Below is a small trained network, with its code and all its weights. Each question gives an input and a target symbol and asks what happens when units are switched off, that is, made to give their printed mean instead of their output.

import numpy as np


def w(rows, s, z=0):
    codes = np.array(rows[::2]) - 128.0
    scale = np.full(codes.shape[1], s)
    scale[-1] = z or s
    return codes * scale


def norm(h):
    return h / np.sqrt((h * h).mean(-1, keepdims=True) + 1e-5)


def f(y):
    return y / 2 * (1 + np.tanh(0.7978845608 * (y + 0.044715 * y**3)))


def softmax(a):
    e = np.exp(a - a.max(-1, keepdims=True))
    return e / e.sum(-1, keepdims=True)


def log_softmax(a):
    a = a - a.max(-1, keepdims=True)
    return a - np.log(np.exp(a).sum(-1, keepdims=True))


def net(x, mask):
    ids = ['ΞΣΦαβεζηθμπτψω'.index(c) for c in x.split()]
    T = len(ids)
    res = E[ids] + P[:T]
    r = norm(res)
    for j in range(2):
        rows = slice(2 * j, 2 * j + 2)
        q, k, v = (r @ M[0][rows].T for M in (Q, K, V))
        z = softmax(np.where(np.tri(T) > 0, q @ k.T / 2**0.5, -1e9)) @ v
        o = O[0][rows]
        res = res + np.where(mask[j], z, o[:, -1]) @ o[:, :-1]
    y = f(norm(res) @ A[0][:, :-1].T + A[0][:, -1])
    res = res + np.where(mask[2:10], y, B[0][:, -1]) @ B[0][:, :-1]
    return log_softmax(norm(res)[-1] @ U[:, :-1].T + U[:, -1])


Q, K, V, O, A, B = {}, {}, {}, {}, {}, {}
E = w([
[180,79,60,64],'Ξ',
[91,91,105,24],'Σ',
[102,3,137,192],'Φ',
[111,207,145,49],'α',
[81,137,193,132],'β',
[167,171,118,115],'ε',
[63,64,117,128],'ζ',
[78,142,135,55],'η',
[160,174,71,61],'θ',
[131,157,147,72],'μ',
[132,195,135,132],'π',
[107,97,190,108],'τ',
[106,123,135,103],'ψ',
[153,92,124,113],'ω',
],0.027)
P = w([
[199,98,189,129],'0',
[208,209,159,125],'1',
[81,47,72,66],'2',
[97,120,130,6],'3',
[191,190,166,141],'4',
[108,39,86,93],'5',
[80,70,116,46],'6',
[191,186,165,135],'7',
[44,52,55,95],'8',
[103,46,139,84],'9',
[186,175,149,130],'10',
[76,76,78,122],'11',
[115,66,107,20],'12',
[181,159,158,119],'13',
],0.018)
Q[0] = w([
[74,157,65,154],'head 1',
[175,155,168,173],'head 1',
[36,87,7,108],'head 2',
[154,117,127,127],'head 2',
],0.011)
K[0] = w([
[181,31,197,107],'head 1',
[104,255,255,75],'head 1',
[183,34,187,134],'head 2',
[190,152,146,82],'head 2',
],0.0089)
V[0] = w([
[108,3,140,125],'head 1',
[206,189,94,180],'head 1',
[16,163,74,247],'head 2',
[95,157,12,104],'head 2',
],0.0058)
O[0] = w([
[81,157,170,208,166],'head 1',
[176,113,103,151,77],'head 1',
[110,185,254,111,2],'head 2',
[230,114,23,38,105],'head 2',
],0.0097,0.0068)
A[0] = w([
[166,109,39,115,162],'neuron 1',
[5,88,29,38,187],'neuron 2',
[147,153,184,92,73],'neuron 3',
[63,141,126,72,254],'neuron 4',
[76,94,116,82,221],'neuron 5',
[55,41,98,198,113],'neuron 6',
[91,158,123,226,67],'neuron 7',
[153,105,104,232,13],'neuron 8',
],0.013,0.0086)
B[0] = w([
[90,83,186,144,175],'neuron 1',
[60,9,117,88,252],'neuron 2',
[65,129,153,197,128],'neuron 3',
[26,89,129,128,211],'neuron 4',
[39,87,145,73,203],'neuron 5',
[54,206,88,99,167],'neuron 6',
[197,76,151,75,128],'neuron 7',
[93,112,63,190,126],'neuron 8',
],0.014,0.02)
U = w([
[115,137,27,223,226],'Ξ',
[186,64,142,169,140],'Σ',
[151,83,89,109,62],'Φ',
[129,178,178,40,74],'α',
[84,168,188,199,117],'β',
[91,146,139,140,63],'ε',
[118,78,206,120,2],'ζ',
[78,218,93,77,67],'η',
[181,151,94,146,251],'θ',
[176,71,73,152,141],'μ',
[123,108,237,155,48],'π',
[81,186,107,133,84],'τ',
[141,210,81,141,254],'ψ',
[167,149,3,48,115],'ω',
],0.011,0.006)

Each question gives the input, a string of symbols that net reads in full, and the target symbol t.
The units are the heads (2 rows each of Q, K, V and O) and the neurons (one row each of A and B). Each row of codes is followed by its name. A weight is (code - 128) times the scale printed after its matrix; where a second scale follows, it is the last column's (O, A, B and U).
mask holds one flag per unit, heads first, then neurons. A switched-off unit (its flag False) gives its mean, the last column of its rows in O or B, instead of its output. The means were averaged over made-up inputs and are rounded, as every weight is.
A unit's drop is (log p(t) with every unit on - log p(t) with that unit switched off) / (log p(t) with every unit on - log p(t) with every unit switched off).
The circuit of an input: a set's keep is (log p(t) with only the set's units on - log p(t) with every unit switched off) / (log p(t) with every unit on - log p(t) with every unit switched off). Starting from all 10 units, units are removed one at a time, each time the one whose removal leaves the highest keep (on an exact tie, the one counted first), for as long as the keep stays at least 0.8.
circuit, biggest first: the units of the circuit, biggest drop first
most important unit: the unit with the biggest drop
k most important neurons: the k neurons with the biggest drops, biggest first
heads that matter: for each layer, one digit per head in row order, 1 if its drop is at least 0.15 and else 0, layers parted by /
drop when u is switched off: that unit's drop, to one decimal
input θ θ Φ η μ, target α: 4 most important neurons => (neuron 2; neuron 4; neuron 5; neuron 6)
input Φ μ Φ ζ τ, target π: circuit, biggest first => (neuron 2; neuron 6; neuron 4; neuron 5)
input τ ω Ξ τ μ θ θ μ ω Φ β, target β: heads that matter => 00
input ω ω μ Ξ μ ω μ β, target β: heads that matter => 10
input α ω Φ ψ μ, target α: heads that matter => 10
input ψ ζ β ω ω θ ω ω, target Σ: most important unit => neuron 5
input ψ Σ ω α θ, target ω: circuit, biggest first => (neuron 2; neuron 5; neuron 4; head 2)
input Ξ β η ω μ τ ω ω Ξ ψ Φ, target Ξ: circuit, biggest first => (neuron 2; neuron 8; neuron 5; neuron 4)
input π μ τ η ω, target Σ: heads that matter => 00
input Ξ μ β θ Σ π ζ Φ, target Ξ: 2 most important neurons => (neuron 2; neuron 5)
input ψ ω ζ π θ, target ω: 4 most important neurons => (neuron 2; neuron 5; neuron 4; neuron 6)
input μ μ μ Σ α θ μ ζ β ψ ε β θ π, target ψ: drop when neuron 5 is switched off => 0.8
input ω α ζ β τ, target π: drop when neuron 6 is switched off => 0.9
input θ τ μ ψ ζ μ Σ π, target ψ: drop when neuron 5 is switched off => 0.5
